Here is a tiny trained network, its code and every weight. The questions are about switching its units off for an input and a class, where a switched-off unit gives its printed mean instead of its output.

import numpy as np


def w(rows, s, z=0):
    codes = np.array(rows[::2]) - 128.0
    scale = np.full(codes.shape[1], s)
    scale[-1] = z or s
    return codes * scale


def f(y):
    return np.maximum(y, 0)


def log_softmax(a):
    a = a - a.max(-1, keepdims=True)
    return a - np.log(np.exp(a).sum(-1, keepdims=True))


def net(x, mask):
    res = np.array(x, float).reshape(1, 3) / 4 @ E
    y = f(res @ A[0][:, :-1].T + A[0][:, -1])
    res = res + np.where(mask, y, B[0][:, -1]) @ B[0][:, :-1]
    return log_softmax(res[-1] @ U[:, :-1].T + U[:, -1])


A, B = {}, {}
E = w([
[93,81,16,221],'x0',
[1,253,153,201],'x1',
[15,137,43,65],'x2',
],0.0097)
A[0] = w([
[145,124,153,68,122],'N1',
[94,155,112,135,100],'N2',
[108,194,35,37,108],'N3',
[86,209,142,142,80],'N4',
[99,176,141,157,112],'N5',
[155,113,128,98,112],'N6',
[107,142,62,57,153],'N7',
[182,156,137,188,204],'N8',
[134,166,158,54,119],'N9',
[143,118,86,70,147],'N10',
[148,196,148,87,122],'N11',
[90,129,170,192,88],'N12',
[119,120,162,115,182],'N13',
[177,107,183,171,105],'N14',
[169,158,137,67,92],'N15',
[58,200,156,181,137],'N16',
[159,123,88,99,91],'N17',
[149,110,64,160,113],'N18',
[107,222,103,104,88],'N19',
[79,146,149,152,121],'N20',
[96,117,176,157,97],'N21',
[118,103,105,176,103],'N22',
[178,155,158,210,115],'N23',
[136,109,90,210,134],'N24',
[116,125,197,45,98],'N25',
[110,142,132,144,254],'N26',
[148,124,120,178,171],'N27',
[120,192,79,83,175],'N28',
[150,8,142,126,137],'N29',
[65,136,114,65,120],'N30',
[46,128,108,84,117],'N31',
[127,135,53,176,139],'N32',
[135,194,178,94,118],'N33',
[102,174,147,157,168],'N34',
[102,136,54,21,126],'N35',
[85,178,171,133,95],'N36',
[171,168,178,178,177],'N37',
[114,209,145,220,100],'N38',
[73,105,129,106,194],'N39',
[191,143,131,173,93],'N40',
[88,199,136,161,106],'N41',
[87,108,117,148,138],'N42',
[161,113,85,133,135],'N43',
[126,67,218,158,89],'N44',
[143,126,149,151,130],'N45',
],0.014,0.0073)
B[0] = w([
[90,125,30,183,176],'N1',
[100,47,107,102,172],'N2',
[66,138,169,88,217],'N3',
[145,76,126,128,203],'N4',
[171,63,160,87,186],'N5',
[176,40,83,101,163],'N6',
[92,134,186,54,206],'N7',
[83,183,187,2,204],'N8',
[47,158,61,166,182],'N9',
[227,99,145,55,181],'N10',
[39,172,45,169,173],'N11',
[139,34,100,149,174],'N12',
[98,200,55,125,163],'N13',
[68,120,195,79,195],'N14',
[38,63,79,137,170],'N15',
[185,75,72,105,246],'N16',
[153,35,113,123,158],'N17',
[33,139,59,174,181],'N18',
[117,74,131,101,189],'N19',
[160,72,108,97,184],'N20',
[70,2,93,88,151],'N21',
[48,181,113,201,167],'N22',
[70,128,188,60,194],'N23',
[19,191,59,146,198],'N24',
[56,123,68,195,190],'N25',
[195,183,93,22,199],'N26',
[61,224,171,80,175],'N27',
[145,183,154,81,194],'N28',
[137,40,82,52,223],'N29',
[113,164,193,123,198],'N30',
[93,134,196,89,211],'N31',
[59,186,141,141,204],'N32',
[8,165,56,147,185],'N33',
[186,138,152,60,197],'N34',
[103,114,228,75,218],'N35',
[154,69,97,171,187],'N36',
[113,172,157,57,206],'N37',
[145,39,112,100,219],'N38',
[149,158,168,55,192],'N39',
[100,119,198,81,174],'N40',
[176,42,83,140,208],'N41',
[95,167,173,119,174],'N42',
[144,98,80,115,170],'N43',
[119,127,165,124,174],'N44',
[97,162,204,80,154],'N45',
],0.0055,0.014)
U = w([
[118,129,230,104,82],'0',
[172,38,88,131,95],'1',
[56,138,57,183,109],'2',
[158,171,127,102,255],'3',
[199,157,89,253,93],'4',
[174,165,201,222,78],'5',
[210,161,137,167,54],'6',
],0.014,0.0085)

Each question gives the input, the list of numbers given to net, and the class t.
The units are the neurons (one row each of A and B). Each row of codes is followed by its name. A weight is (code - 128) times the scale printed after its matrix; where a second scale follows, it is the last column's (A, B and U).
mask holds one flag per neuron, in row order. A switched-off neuron (its flag False) gives its mean, the last column of its row in B, instead of its output. The means were averaged over made-up inputs and are rounded, as every weight is.
A unit's drop is (log p(t) with every unit on - log p(t) with that unit switched off) / (log p(t) with every unit on - log p(t) with every unit switched off).
unit that matters most: the unit with the biggest drop
k most important neurons: the k neurons with the biggest drops, biggest first
drop when u is switched off: that unit's drop, to one decimal
input [-1,-7,-8], class 0: 2 most important neurons	(N14, N8)
input [3,3,-3], class 3: unit that matters most	N35
input [1,-8,-8], class 0: 3 most important neurons	(N14, N8, N40)
input [-5,-1,4], class 2: 2 most important neurons	(N25, N9)
input [-6,-6,5], class 1: 3 most important neurons	(N10, N6, N24)
input [-1,8,8], class 0: 2 most important neurons	(N31, N30)
input [1,3,-2], class 3: 2 most important neurons	(N29, N35)
input [8,-1,-7], class 2: 2 most important neurons	(N24, N18)
input [8,8,2], class 1: 2 most important neurons	(N16, N38)
input [-2,5,4], class 1: 2 most important neurons	(N16, N41)
input [-5,-4,4], class 2: 3 most important neurons	(N25, N1, N9)
input [-3,-1,3], class 3: 2 most important neurons	(N14, N23)
input [8,-5,6], class 2: 2 most important neurons	(N18, N24)
input [-5,-6,-5], class 1: unit that matters most	N29
input [-3,4,3], class 1: drop when N16 is switched off	0.2
input [7,-5,-3], class 2: drop when N24 is switched off	0.1
input [0,5,1], class 1: drop when N33 is switched off	0.0
